Here is a tiny trained network, its code and every weight. The questions are about switching its units off for an input and a target symbol, where a switched-off unit gives its printed mean instead of its output.

import numpy as np


def w(rows, s, z=0):
    codes = np.array(rows[::2]) - 128.0
    scale = np.full(codes.shape[1], s)
    scale[-1] = z or s
    return codes * scale


def norm(h):
    return h / np.sqrt((h * h).mean(-1, keepdims=True) + 1e-5)


def f(y):
    return y / 2 * (1 + np.tanh(0.7978845608 * (y + 0.044715 * y**3)))


def softmax(a):
    e = np.exp(a - a.max(-1, keepdims=True))
    return e / e.sum(-1, keepdims=True)


def log_softmax(a):
    a = a - a.max(-1, keepdims=True)
    return a - np.log(np.exp(a).sum(-1, keepdims=True))


def net(x, mask):
    ids = ['εζλπτω'.index(c) for c in x.split()]
    T = len(ids)
    res = E[ids] + P[:T]
    r = norm(res)
    for j in range(3):
        rows = slice(3 * j, 3 * j + 3)
        q, k, v = (r @ M[0][rows].T for M in (Q, K, V))
        z = softmax(np.where(np.tri(T) > 0, q @ k.T / 3**0.5, -1e9)) @ v
        o = O[0][rows]
        res = res + np.where(mask[j], z, o[:, -1]) @ o[:, :-1]
    y = f(norm(res) @ A[0][:, :-1].T + A[0][:, -1])
    res = res + np.where(mask[3:19], y, B[0][:, -1]) @ B[0][:, :-1]
    return log_softmax(norm(res)[-1] @ U[:, :-1].T + U[:, -1])


Q, K, V, O, A, B = {}, {}, {}, {}, {}, {}
E = w([
[66,72,4,115],'ε',
[119,143,100,230],'ζ',
[73,151,167,184],'λ',
[42,179,150,158],'π',
[142,116,218,129],'τ',
[138,77,184,163],'ω',
],0.015)
P = w([
[255,195,200,114],'0',
[211,187,147,85],'1',
[184,173,171,117],'2',
[166,159,170,125],'3',
[146,150,171,129],'4',
[136,135,170,132],'5',
[125,122,173,137],'6',
[116,108,173,139],'7',
[105,89,178,145],'8',
[91,77,178,151],'9',
[81,61,178,148],'10',
[70,49,174,137],'11',
[34,40,179,185],'12',
],0.0077)
Q[0] = w([
[124,109,194,203],'H1',
[201,103,2,93],'H1',
[149,85,204,140],'H1',
[133,148,144,75],'H2',
[139,174,28,59],'H2',
[88,116,103,106],'H2',
[51,183,183,234],'H3',
[180,158,137,149],'H3',
[94,160,123,101],'H3',
],0.025)
K[0] = w([
[70,112,150,123],'H1',
[186,252,228,140],'H1',
[86,122,107,166],'H1',
[147,171,108,157],'H2',
[213,164,153,66],'H2',
[160,104,140,130],'H2',
[46,50,174,70],'H3',
[124,154,142,179],'H3',
[149,99,148,88],'H3',
],0.024)
V[0] = w([
[89,195,82,145],'H1',
[78,138,153,155],'H1',
[89,137,186,31],'H1',
[113,88,175,77],'H2',
[160,93,152,159],'H2',
[190,153,141,96],'H2',
[167,148,86,250],'H3',
[179,84,122,144],'H3',
[113,110,214,115],'H3',
],0.021)
O[0] = w([
[47,126,113,101,189],'H1',
[104,157,166,78,149],'H1',
[156,62,150,54,22],'H1',
[131,51,92,98,60],'H2',
[98,143,90,173,152],'H2',
[193,87,85,150,27],'H2',
[47,73,129,251,178],'H3',
[154,160,158,182,124],'H3',
[206,87,193,89,254],'H3',
],0.018,0.0091)
A[0] = w([
[159,86,168,160,89],'N1',
[114,179,173,83,204],'N2',
[85,74,172,206,116],'N3',
[45,3,10,167,250],'N4',
[130,121,200,162,113],'N5',
[201,151,139,105,66],'N6',
[117,116,143,89,101],'N7',
[202,194,131,160,127],'N8',
[190,126,116,186,24],'N9',
[130,135,219,172,169],'N10',
[113,92,161,173,147],'N11',
[125,106,143,177,177],'N12',
[185,106,165,141,55],'N13',
[140,97,98,128,181],'N14',
[164,29,127,102,171],'N15',
[190,88,41,130,180],'N16',
],0.016,0.0021)
B[0] = w([
[119,147,93,111,148],'N1',
[136,119,87,194,223],'N2',
[141,173,120,65,203],'N3',
[49,137,94,254,192],'N4',
[115,112,92,110,205],'N5',
[176,140,138,144,145],'N6',
[125,98,149,141,142],'N7',
[127,81,173,143,157],'N8',
[73,97,109,89,139],'N9',
[119,94,74,117,248],'N10',
[132,136,119,89,167],'N11',
[133,144,141,91,159],'N12',
[132,125,81,156,147],'N13',
[94,125,136,137,125],'N14',
[77,193,152,151,144],'N15',
[69,161,157,161,141],'N16',
],0.03,0.012)
U = w([
[113,208,150,143,5],'ε',
[71,253,169,209,163],'ζ',
[77,108,101,34,147],'λ',
[24,50,254,102,45],'π',
[204,175,225,145,251],'τ',
[187,65,87,173,81],'ω',
],0.0096,0.0032)

Each question gives the input, a string of symbols that net reads in full, and the target symbol t.
The units are the heads (3 rows each of Q, K, V and O) and the neurons (one row each of A and B). Each row of codes is followed by its name. A weight is (code - 128) times the scale printed after its matrix; where a second scale follows, it is the last column's (O, A, B and U).
mask holds one flag per unit, heads first, then neurons. A switched-off unit (its flag False) gives its mean, the last column of its rows in O or B, instead of its output. The means were averaged over made-up inputs and are rounded, as every weight is.
A unit's drop is (log p(t) with every unit on - log p(t) with that unit switched off) / (log p(t) with every unit on - log p(t) with every unit switched off).
The circuit of an input: a set's keep is (log p(t) with only the set's units on - log p(t) with every unit switched off) / (log p(t) with every unit on - log p(t) with every unit switched off). Starting from the 12 units with the biggest drops (on a tie, the unit counted first), units are removed one at a time, each time the one whose removal leaves the highest keep (on an exact tie, the one counted first), for as long as the keep stays at least 0.8.
units of the circuit, in order: the units of the circuit, biggest drop first
k most important neurons: the k neurons with the biggest drops, biggest first
heads that matter: for each layer, one digit per head in row order, 1 if its drop is at least 0.15 and else 0, layers parted by /
drop when u is switched off: that unit's drop, to one decimal
input π λ τ τ λ ζ, target λ: units of the circuit, in order	N4; H3
input τ ω π ω ω ζ ω π τ ζ, target τ: most important neuron	N4
input τ ω λ ω π π ω λ, target ω: units of the circuit, in order	H1; H3; N10
input ζ ζ λ τ, target λ: units of the circuit, in order	H3; N4
input π π ω ω τ ω, target τ: 2 most important neurons	N6; N4
input ζ λ λ ζ ζ τ ζ π π ε τ ζ, target ω: units of the circuit, in order	H3; N2; N4; N3
input ε π τ ζ λ ω λ τ ω π ω π, target λ: heads that matter	101
input ε ω λ ζ τ π π, target ω: heads that matter	101
input ω ω π τ τ, target τ: 2 most important neurons	N4; N10
input τ π λ ω ε λ ζ λ π ζ ζ ζ ω, target λ: heads that matter	000
input ζ ω π ε λ ζ λ τ, target λ: heads that matter	100
input λ ε ω ζ π, target λ: heads that matter	100
input ω ω π, target ω: heads that matter	000
input τ ω λ τ τ ω ζ π ω, target π: heads that matter	101
input ζ λ π λ ω ω, target ω: heads that matter	100
input π τ λ τ ω ω π ε τ τ ε τ ζ, target τ: units of the circuit, in order	H3
input π ω τ π ζ ω λ ζ λ λ, target λ: heads that matter	001
input τ π ω, target π: heads that matter	100
input τ λ λ ζ ε π ω τ π λ λ π, target π: 2 most important neurons	N4; N3
input ω π ω π λ ω ζ ω ζ ω τ λ, target τ: units of the circuit, in order	H3
input ω λ ω ω, target ω: 3 most important neurons	N13; N6; N8
input τ π ω λ τ τ, target τ: 2 most important neurons	N4; N6
input ζ τ π τ, target π: drop when N3 is switched off	0.2
input τ ζ π ζ ε ζ λ ω ω ω ζ τ, target ω: drop when N5 is switched off	0.1
input ω ζ ζ ω ω π π ω π ζ λ π ζ, target π: drop when N4 is switched off	0.2
